Here is a tiny trained network, its code and every weight. The questions are about switching its units off for an input and a class, where a switched-off unit gives its printed mean instead of its output.

import numpy as np


def w(rows, s, z=0):
    codes = np.array(rows[::2]) - 128.0
    scale = np.full(codes.shape[1], s)
    scale[-1] = z or s
    return codes * scale


def norm(h):
    return h / np.sqrt((h * h).mean(-1, keepdims=True) + 1e-5)


def f(y):
    return np.maximum(y, 0)


def log_softmax(a):
    a = a - a.max(-1, keepdims=True)
    return a - np.log(np.exp(a).sum(-1, keepdims=True))


def net(x, mask):
    res = np.array(x, float).reshape(1, 4) / 4 @ E
    u = 0
    for l in range(3):
        y = f(norm(res) @ A[l][:, :-1].T + A[l][:, -1])
        res = res + np.where(mask[u : u + 4], y, B[l][:, -1]) @ B[l][:, :-1]
        u += 4
    return log_softmax(norm(res)[-1] @ U[:, :-1].T + U[:, -1])


A, B = {}, {}
E = w([
[142,45,6],'x0',
[49,200,66],'x1',
[255,185,92],'x2',
[11,206,119],'x3',
],0.0068)
A[0] = w([
[159,149,102,69],'0.n1',
[139,92,67,254],'0.n2',
[68,133,248,225],'0.n3',
[135,72,157,155],'0.n4',
],0.013,0.0031)
B[0] = w([
[219,221,2,148],'0.n1',
[45,190,93,211],'0.n2',
[203,124,84,253],'0.n3',
[124,69,182,176],'0.n4',
],0.0082,0.0075)
A[1] = w([
[119,254,123,115],'1.n1',
[147,104,80,231],'1.n2',
[167,199,93,4],'1.n3',
[78,84,131,160],'1.n4',
],0.0067,0.0021)
B[1] = w([
[191,106,188,253],'1.n1',
[55,98,180,219],'1.n2',
[95,104,97,187],'1.n3',
[162,2,71,183],'1.n4',
],0.011,0.0035)
A[2] = w([
[135,86,111,62],'2.n1',
[29,255,194,252],'2.n2',
[218,121,34,246],'2.n3',
[159,121,31,100],'2.n4',
],0.0096,0.0027)
B[2] = w([
[87,84,223,152],'2.n1',
[201,178,25,221],'2.n2',
[43,171,254,253],'2.n3',
[101,185,71,188],'2.n4',
],0.0067,0.0056)
U = w([
[100,12,118,137],'0',
[101,223,209,129],'1',
[255,71,186,139],'2',
[56,205,29,10],'3',
[107,143,16,253],'4',
[242,161,140,51],'5',
],0.0088,0.0047)

Each question gives the input, the list of numbers given to net, and the class t.
The units are the neurons (one row each of A and B). Each row of codes is followed by its name. A weight is (code - 128) times the scale printed after its matrix; where a second scale follows, it is the last column's (A, B and U).
mask holds one flag per neuron, layer by layer. A switched-off neuron (its flag False) gives its mean, the last column of its row in B, instead of its output. The means were averaged over made-up inputs and are rounded, as every weight is.
A unit's drop is (log p(t) with every unit on - log p(t) with that unit switched off) / (log p(t) with every unit on - log p(t) with every unit switched off).
The circuit of an input: a set's keep is (log p(t) with only the set's units on - log p(t) with every unit switched off) / (log p(t) with every unit on - log p(t) with every unit switched off). Starting from all 12 units, units are removed one at a time, each time the one whose removal leaves the highest keep (on an exact tie, the one counted first), for as long as the keep stays at least 0.8.
circuit, biggest first: the units of the circuit, biggest drop first
k most important neurons: the k neurons with the biggest drops, biggest first
top k neurons in layer l: the k neurons of layer l with the biggest drops, biggest first
drop when u is switched off: that unit's drop, to one decimal
input [0,-2,8,0], class 1: circuit, biggest first => [2.n3 0.n3]
input [8,-2,8,-6], class 3: top neuron in layer 0 => [0.n2]
input [-7,-5,-6,3], class 2: circuit, biggest first => [0.n3 2.n3]
input [-5,-1,-7,8], class 4: circuit, biggest first => [2.n2 2.n3 0.n3]
input [1,5,6,-6], class 3: top 2 neurons in layer 0 => [0.n1 0.n2]
input [-8,-2,-1,2], class 2: circuit, biggest first => [0.n3 0.n2]
input [-7,6,2,3], class 5: circuit, biggest first => [1.n1 0.n2 2.n2]
input [8,4,6,-1], class 3: circuit, biggest first => [2.n3 0.n3]
input [-4,6,4,2], class 5: circuit, biggest first => [1.n1 0.n2]
input [-5,3,-5,-1], class 5: 2 most important neurons => [1.n1 1.n4]
input [5,-2,3,-4], class 3: top 2 neurons in layer 0 => [0.n2 0.n1]
input [-6,-7,-3,4], class 2: top 2 neurons in layer 0 => [0.n3 0.n2]
input [-8,0,-7,-3], class 2: 2 most important neurons => [0.n3 2.n3]
input [1,-6,6,6], class 1: circuit, biggest first => [2.n3]
input [-7,6,-1,-2], class 5: top 2 neurons in layer 1 => [1.n4 1.n1]
input [-7,3,-3,4], class 5: top 2 neurons in layer 0 => [0.n3 0.n2]
input [2,0,0,-8], class 0: top 2 neurons in layer 1 => [1.n1 1.n2]
input [-5,-5,-3,4], class 2: drop when 0.n1 is switched off => 0.1
input [-1,-3,6,2], class 1: drop when 2.n1 is switched off => 0.0
input [8,-5,7,4], class 1: drop when 0.n1 is switched off => -0.1
input [8,8,8,-6], class 3: drop when 0.n2 is switched off => 0.1
input [7,8,3,-7], class 3: most important neuron => [2.n3]
